Here is a tiny trained network, its code and every weight. The questions are about switching its units off for an input and a class, where a switched-off unit gives its printed mean instead of its output.

import numpy as np


def w(rows, s, z=0):
    codes = np.array(rows[::2]) - 128.0
    scale = np.full(codes.shape[1], s)
    scale[-1] = z or s
    return codes * scale


def norm(h):
    return h / np.sqrt((h * h).mean(-1, keepdims=True) + 1e-5)


def f(y):
    return np.maximum(y, 0)


def log_softmax(a):
    a = a - a.max(-1, keepdims=True)
    return a - np.log(np.exp(a).sum(-1, keepdims=True))


def net(x, mask):
    res = np.array(x, float).reshape(1, 8) / 4 @ E
    u = 0
    for l in range(2):
        y = f(norm(res) @ A[l][:, :-1].T + A[l][:, -1])
        res = res + np.where(mask[u : u + 6], y, B[l][:, -1]) @ B[l][:, :-1]
        u += 6
    return log_softmax(norm(res)[-1] @ U[:, :-1].T + U[:, -1])


A, B = {}, {}
E = w([
[154,183,128,109],'x0',
[193,98,92,97],'x1',
[122,177,113,54],'x2',
[101,88,251,151],'x3',
[215,90,162,166],'x4',
[145,208,124,112],'x5',
[78,73,131,61],'x6',
[118,145,135,146],'x7',
],0.011)
A[0] = w([
[167,110,115,163,4],'L0N1',
[196,119,115,65,17],'L0N2',
[140,252,108,85,85],'L0N3',
[78,180,169,137,191],'L0N4',
[168,76,124,42,147],'L0N5',
[214,115,135,215,55],'L0N6',
],0.025,0.003)
B[0] = w([
[160,145,156,165,162],'L0N1',
[140,42,159,86,194],'L0N2',
[141,250,124,161,254],'L0N3',
[93,63,187,144,195],'L0N4',
[97,122,64,228,210],'L0N5',
[214,70,214,146,225],'L0N6',
],0.026,0.013)
A[1] = w([
[158,99,123,36,1],'L1N1',
[39,184,108,198,118],'L1N2',
[129,181,119,67,45],'L1N3',
[153,253,138,68,92],'L1N4',
[123,188,138,35,141],'L1N5',
[53,216,167,59,136],'L1N6',
],0.017,0.0038)
B[1] = w([
[144,68,85,168,128],'L1N1',
[206,76,32,216,255],'L1N2',
[117,189,187,157,146],'L1N3',
[222,133,117,3,213],'L1N4',
[118,210,175,177,153],'L1N5',
[219,102,141,117,191],'L1N6',
],0.018,0.0093)
U = w([
[203,239,79,108,218],'0',
[55,66,33,118,214],'1',
[55,143,116,10,1],'2',
[25,70,195,106,35],'3',
[201,25,239,200,210],'4',
[69,90,22,158,116],'5',
],0.014,0.0072)

Each question gives the input, the list of numbers given to net, and the class t.
The units are the neurons (one row each of A and B). Each row of codes is followed by its name. A weight is (code - 128) times the scale printed after its matrix; where a second scale follows, it is the last column's (A, B and U).
mask holds one flag per neuron, layer by layer. A switched-off neuron (its flag False) gives its mean, the last column of its row in B, instead of its output. The means were averaged over made-up inputs and are rounded, as every weight is.
A unit's drop is (log p(t) with every unit on - log p(t) with that unit switched off) / (log p(t) with every unit on - log p(t) with every unit switched off).
The circuit of an input: a set's keep is (log p(t) with only the set's units on - log p(t) with every unit switched off) / (log p(t) with every unit on - log p(t) with every unit switched off). Starting from all 12 units, units are removed one at a time, each time the one whose removal leaves the highest keep (on an exact tie, the one counted first), for as long as the keep stays at least 0.8.
units of the circuit, in order: the units of the circuit, biggest drop first
unit that matters most: the unit with the biggest drop
top k neurons: the k neurons with the biggest drops, biggest first
drop when u is switched off: that unit's drop, to one decimal
input [-2,5,5,1,3,5,3,0], class 5: unit that matters most	L0N5
input [-8,-3,8,-7,8,1,2,-1], class 5: units of the circuit, in order	L0N6, L0N5
input [-8,-3,-5,-4,-4,2,-2,5], class 1: units of the circuit, in order	L0N6, L0N3
input [-3,8,8,6,-5,1,0,0], class 5: top 2 neurons	L0N5, L0N6
input [7,1,4,-1,-4,-6,1,-4], class 0: top 2 neurons	L0N3, L0N4
input [-5,-3,-1,-2,-8,-3,-1,-3], class 1: top 3 neurons	L0N6, L0N3, L0N2
input [-4,-5,-4,-5,-4,5,0,-4], class 0: top 2 neurons	L0N3, L0N5
input [-7,-4,6,4,-7,7,-7,4], class 0: top 3 neurons	L0N3, L0N6, L0N2
input [8,1,4,-4,0,-4,7,-4], class 1: drop when L0N5 is switched off	1.3
input [6,-5,6,3,6,8,1,0], class 0: drop when L0N3 is switched off	1.0
input [-6,1,7,-7,2,-2,4,-7], class 5: drop when L0N6 is switched off	0.2
